Below are the code and all the weights of a small trained network. Each question names an input and a class and asks about switching units off, where a switched-off unit gives its printed mean instead of its output.

import numpy as np


def w(rows, s, z=0):
    codes = np.array(rows[::2]) - 128.0
    scale = np.full(codes.shape[1], s)
    scale[-1] = z or s
    return codes * scale


def norm(h):
    return h / np.sqrt((h * h).mean(-1, keepdims=True) + 1e-5)


def f(y):
    return y / 2 * (1 + np.tanh(0.7978845608 * (y + 0.044715 * y**3)))


def log_softmax(a):
    a = a - a.max(-1, keepdims=True)
    return a - np.log(np.exp(a).sum(-1, keepdims=True))


def net(x, mask):
    res = np.array(x, float).reshape(1, 7) / 4 @ E
    u = 0
    for l in range(4):
        y = f(norm(res) @ A[l][:, :-1].T + A[l][:, -1])
        res = res + np.where(mask[u : u + 4], y, B[l][:, -1]) @ B[l][:, :-1]
        u += 4
    return log_softmax(norm(res)[-1] @ U[:, :-1].T + U[:, -1])


A, B = {}, {}
E = w([
[147,167,46,115,163,64,117],'x0',
[121,168,33,163,143,122,111],'x1',
[184,122,160,202,58,100,55],'x2',
[5,186,160,85,48,55,201],'x3',
[161,81,221,94,153,90,144],'x4',
[119,161,118,136,65,143,2],'x5',
[244,163,115,47,98,118,116],'x6',
],0.006)
A[0] = w([
[100,167,127,106,54,29,200,63],'0.n1',
[140,132,107,84,111,127,160,2],'0.n2',
[101,222,163,123,86,46,253,67],'0.n3',
[116,155,226,202,140,96,70,185],'0.n4',
],0.0062,0.0053)
B[0] = w([
[131,153,27,36,106,172,214,207],'0.n1',
[136,97,105,160,112,209,104,84],'0.n2',
[36,150,97,34,2,31,146,251],'0.n3',
[217,139,118,233,147,79,238,249],'0.n4',
],0.0071,0.0029)
A[1] = w([
[109,204,36,243,119,152,87,15],'1.n1',
[139,114,118,215,159,186,42,66],'1.n2',
[52,111,1,199,71,148,22,103],'1.n3',
[87,106,199,130,95,153,218,3],'1.n4',
],0.006,0.0042)
B[1] = w([
[82,124,119,127,137,253,102,205],'1.n1',
[132,157,68,127,64,110,187,224],'1.n2',
[140,133,100,164,111,143,149,252],'1.n3',
[70,140,174,93,129,159,91,140],'1.n4',
],0.016,0.0022)
A[2] = w([
[250,166,159,80,86,161,112,49],'2.n1',
[49,125,249,116,161,133,107,3],'2.n2',
[74,193,60,214,101,205,75,78],'2.n3',
[140,134,92,75,254,166,138,89],'2.n4',
],0.0084,0.0033)
B[2] = w([
[108,174,186,65,168,160,28,194],'2.n1',
[108,41,157,112,112,251,142,151],'2.n2',
[211,136,61,171,97,203,161,254],'2.n3',
[55,78,101,176,110,72,54,181],'2.n4',
],0.014,0.0049)
A[3] = w([
[50,103,52,72,205,71,101,98],'3.n1',
[166,165,163,61,173,132,2,108],'3.n2',
[98,120,206,130,149,217,182,2],'3.n3',
[208,166,170,36,166,165,40,24],'3.n4',
],0.0078,0.0039)
B[3] = w([
[96,151,87,148,154,83,84,219],'3.n1',
[150,149,156,71,167,249,98,252],'3.n2',
[104,49,148,133,77,124,125,145],'3.n3',
[144,165,165,73,165,115,80,224],'3.n4',
],0.013,0.0038)
U = w([
[237,95,220,180,191,23,188,75],'0',
[59,40,208,81,85,158,202,98],'1',
[205,180,218,25,224,179,12,136],'2',
[208,187,50,178,77,200,174,175],'3',
[46,214,88,7,70,8,222,121],'4',
[60,62,68,166,232,27,50,3],'5',
],0.012,0.004)

Each question gives the input, the list of numbers given to net, and the class t.
The units are the neurons (one row each of A and B). Each row of codes is followed by its name. A weight is (code - 128) times the scale printed after its matrix; where a second scale follows, it is the last column's (A, B and U).
mask holds one flag per neuron, layer by layer. A switched-off neuron (its flag False) gives its mean, the last column of its row in B, instead of its output. The means were averaged over made-up inputs and are rounded, as every weight is.
A unit's drop is (log p(t) with every unit on - log p(t) with that unit switched off) / (log p(t) with every unit on - log p(t) with every unit switched off).
The circuit of an input: a set's keep is (log p(t) with only the set's units on - log p(t) with every unit switched off) / (log p(t) with every unit on - log p(t) with every unit switched off). Starting from the 12 units with the biggest drops (on a tie, the unit counted first), units are removed one at a time, each time the one whose removal leaves the highest keep (on an exact tie, the one counted first), for as long as the keep stays at least 0.8.
units of the circuit, in order: the units of the circuit, biggest drop first
top k neurons: the k neurons with the biggest drops, biggest first
top k neurons in layer l: the k neurons of layer l with the biggest drops, biggest first
drop when u is switched off: that unit's drop, to one decimal
input [5,0,-2,-6,-2,-2,2], class 5: units of the circuit, in order : [2.n4]
input [-1,1,6,-4,4,1,-4], class 0: units of the circuit, in order : [0.n4, 2.n3]
input [-8,0,2,-4,8,-1,-1], class 0: top 3 neurons in layer 0 : [0.n4, 0.n3, 0.n1]
input [-3,-2,0,4,-1,6,-2], class 1: top 2 neurons : [1.n2, 2.n2]
input [3,2,6,2,-6,-7,2], class 4: units of the circuit, in order : [0.n3, 2.n3]
input [-7,-4,-1,-6,3,0,-6], class 0: units of the circuit, in order : [0.n4, 3.n2]
input [8,3,-3,1,7,-5,-4], class 5: top 3 neurons : [3.n1, 1.n2, 2.n4]
input [-5,1,3,6,5,-5,0], class 4: top 2 neurons : [0.n3, 0.n1]
input [8,-7,4,-2,-1,-8,0], class 5: top 3 neurons : [2.n3, 1.n2, 0.n4]
input [-7,6,-7,1,-3,6,8], class 2: top 2 neurons : [2.n1, 1.n2]
input [-5,8,-4,-3,1,-5,6], class 5: top 2 neurons : [2.n4, 3.n1]
input [-6,1,-1,-8,-2,-3,1], class 2: top 2 neurons in layer 1 : [1.n1, 1.n3]
input [-6,-3,1,-6,-1,-3,-8], class 0: top 3 neurons in layer 2 : [2.n3, 2.n2, 2.n1]
input [-8,6,0,-6,5,4,-4], class 3: top neuron : [1.n2]
input [-8,7,8,-8,4,-7,5], class 2: drop when 2.n1 is switched off : 1.0
input [-4,4,-2,-7,-2,0,6], class 2: drop when 2.n1 is switched off : 0.2
input [-8,-2,8,-3,7,2,-8], class 0: drop when 1.n1 is switched off : 0.1
